Each row is followed by its group and then its class within the group.
3,6,-26,5,2,14,12,-24,-5,-10,7,3,19,44,4,1,-21,7,3,7,-15,-23,-2,5,-5,7,3,10,-9,-11,-6,7,12,18,20,-24,-3,-17,2,2,-18,-4,10,-4,0,-19,-10,-8
L/B
0,-9,-10,1,5,9,-2,0,-13,7,13,-11,3,27,4,-1,-7,14,-4,-5,1,-5,12,12,-5,4,-9,0,-8,0,-2,-21,-3,-7,9,-16,-9,-10,-12,6,-8,10,8,-9,-17,-12,-3,0
L/P
1,0,-7,-4,4,-1,3,-7,-14,7,17,-1,2,4,-8,-3,-7,1,-4,15,1,4,-12,5,0,-4,-13,8,-11,-6,-4,18,9,-5,17,-4,-7,-14,10,4,11,-14,-9,8,-3,-10,2,2
G/W
5,-8,-10,-10,20,-3,14,6,-1,10,22,-1,3,-20,2,-3,-13,-7,0,11,-1,3,-20,19,11,-7,-15,3,-11,6,10,14,10,-17,23,1,-2,-10,3,-3,-3,-5,-30,23,5,-3,5,-12
G/A
1,-7,-4,2,-1,6,-2,2,-4,14,4,0,5,20,-3,-3,1,6,-6,6,4,1,-3,3,-5,7,-18,11,7,2,-6,-15,-7,-4,13,-10,-4,2,-8,-8,2,7,4,-7,-7,-10,4,10
L/D
9,6,-9,-7,2,-2,15,1,-4,10,3,2,7,-6,-8,-3,-6,-6,1,5,1,-3,-6,3,-8,-5,3,-1,-9,-11,-4,18,3,2,17,-11,-3,-7,2,2,6,-1,-14,6,-11,1,-1,-6
G/Z
0,-8,-2,13,-1,5,2,8,-7,1,4,-12,1,21,-1,4,-3,13,-13,0,2,0,1,5,2,-2,-13,13,9,-2,-7,-20,-3,-2,14,-6,-5,-7,-11,7,-6,-1,13,4,-4,-10,0,4
L/B
-4,-9,-9,-3,5,4,-2,4,-5,5,24,-14,-7,4,-1,1,-10,12,3,4,0,9,-4,3,11,3,-5,4,0,7,3,-12,-1,-25,8,-1,-9,-12,-5,8,-6,-2,9,0,-3,-7,-2,5
L/B
5,0,-7,-1,5,3,18,-3,-15,9,18,-8,4,0,-8,6,-12,-2,1,12,-11,0,-16,7,2,-1,-16,5,-15,-7,-8,15,8,-12,30,-9,-9,-23,11,10,-3,-10,-6,17,4,-15,-5,-4
G/W
2,-3,-4,-4,2,3,16,8,-6,12,21,-9,6,-5,-9,5,-10,0,-6,5,10,3,-14,10,-3,-7,-22,7,-15,-4,4,5,10,-16,19,6,-9,-13,-4,7,0,-14,-3,9,-6,-6,4,4
G/W
0,-3,-7,-5,1,0,29,8,-4,5,7,-5,6,2,0,-4,-12,-7,-8,0,-1,-6,-9,13,-4,-5,-12,1,-1,-11,3,10,2,-4,28,0,-10,-17,-4,3,-2,-7,-13,16,-3,-2,6,-8
G/Z
1,-8,-7,-14,4,1,15,4,-10,8,9,-4,7,-2,28,-8,-9,-9,-8,3,-3,-12,-6,10,-1,-9,-9,-1,3,-2,4,-3,4,-7,26,-4,1,-12,-7,0,-5,5,-21,11,3,-3,2,-13
G/Z
2,-8,3,-4,0,0,11,5,-8,1,8,-6,-4,-26,-9,2,-3,-4,0,3,13,3,-9,9,-6,-5,-2,-3,-8,-12,0,12,4,-4,2,16,-3,-12,-1,11,3,-11,-4,6,-1,3,2,1
G/A
4,-1,-7,-11,4,-3,22,4,0,6,13,-2,1,-17,-3,0,-13,-11,-6,2,5,-5,-12,12,0,-7,-17,6,-10,-8,11,18,10,-20,21,9,-4,-22,-4,4,-3,-8,-17,19,2,3,9,-4
G/A
4,-8,1,10,0,11,-9,1,-1,-6,5,-10,0,12,6,9,-6,12,0,2,2,-10,0,2,3,1,-18,4,-8,-3,8,-23,2,-10,5,-5,0,-10,-12,12,-18,4,15,-1,4,-10,-3,4
L/B
6,5,6,-4,-2,-2,18,19,-1,6,0,-6,-2,-17,-8,3,4,-9,-12,-9,6,7,-14,11,-3,-10,-27,9,-12,-6,-8,18,2,-22,16,5,-3,-14,2,0,4,-15,-14,21,-1,-1,9,-8
G/A
2,10,-10,7,8,4,17,-1,-3,1,17,-5,2,4,-12,8,-6,5,-2,16,2,9,-16,4,1,4,-26,13,-12,-8,-5,23,11,-12,16,-5,-4,-15,10,9,2,-24,1,12,-8,-4,2,3
G/W
6,-7,4,5,1,5,8,-1,-11,1,11,-5,3,13,12,-2,-9,9,-5,-3,1,-12,-3,7,-6,-9,-18,3,-3,-3,1,-15,3,-11,15,-8,-1,-20,-11,1,-11,0,-3,7,-3,-16,-2,-10
L/P
-3,-7,-9,4,3,-3,-1,-8,-5,1,9,1,1,16,-1,-3,-11,13,0,6,2,-3,3,2,-2,4,-5,3,3,-5,-8,-10,-1,3,9,-10,0,-15,1,12,2,-2,8,-8,-9,-9,-4,2
L/B
3,0,-4,-6,3,0,16,13,2,2,5,-7,1,-11,-3,1,-2,-14,-5,2,7,6,-11,12,3,-12,-16,7,-11,1,13,20,6,-17,12,10,-5,-11,-1,-2,-3,-13,-13,17,2,4,10,-4
G/A
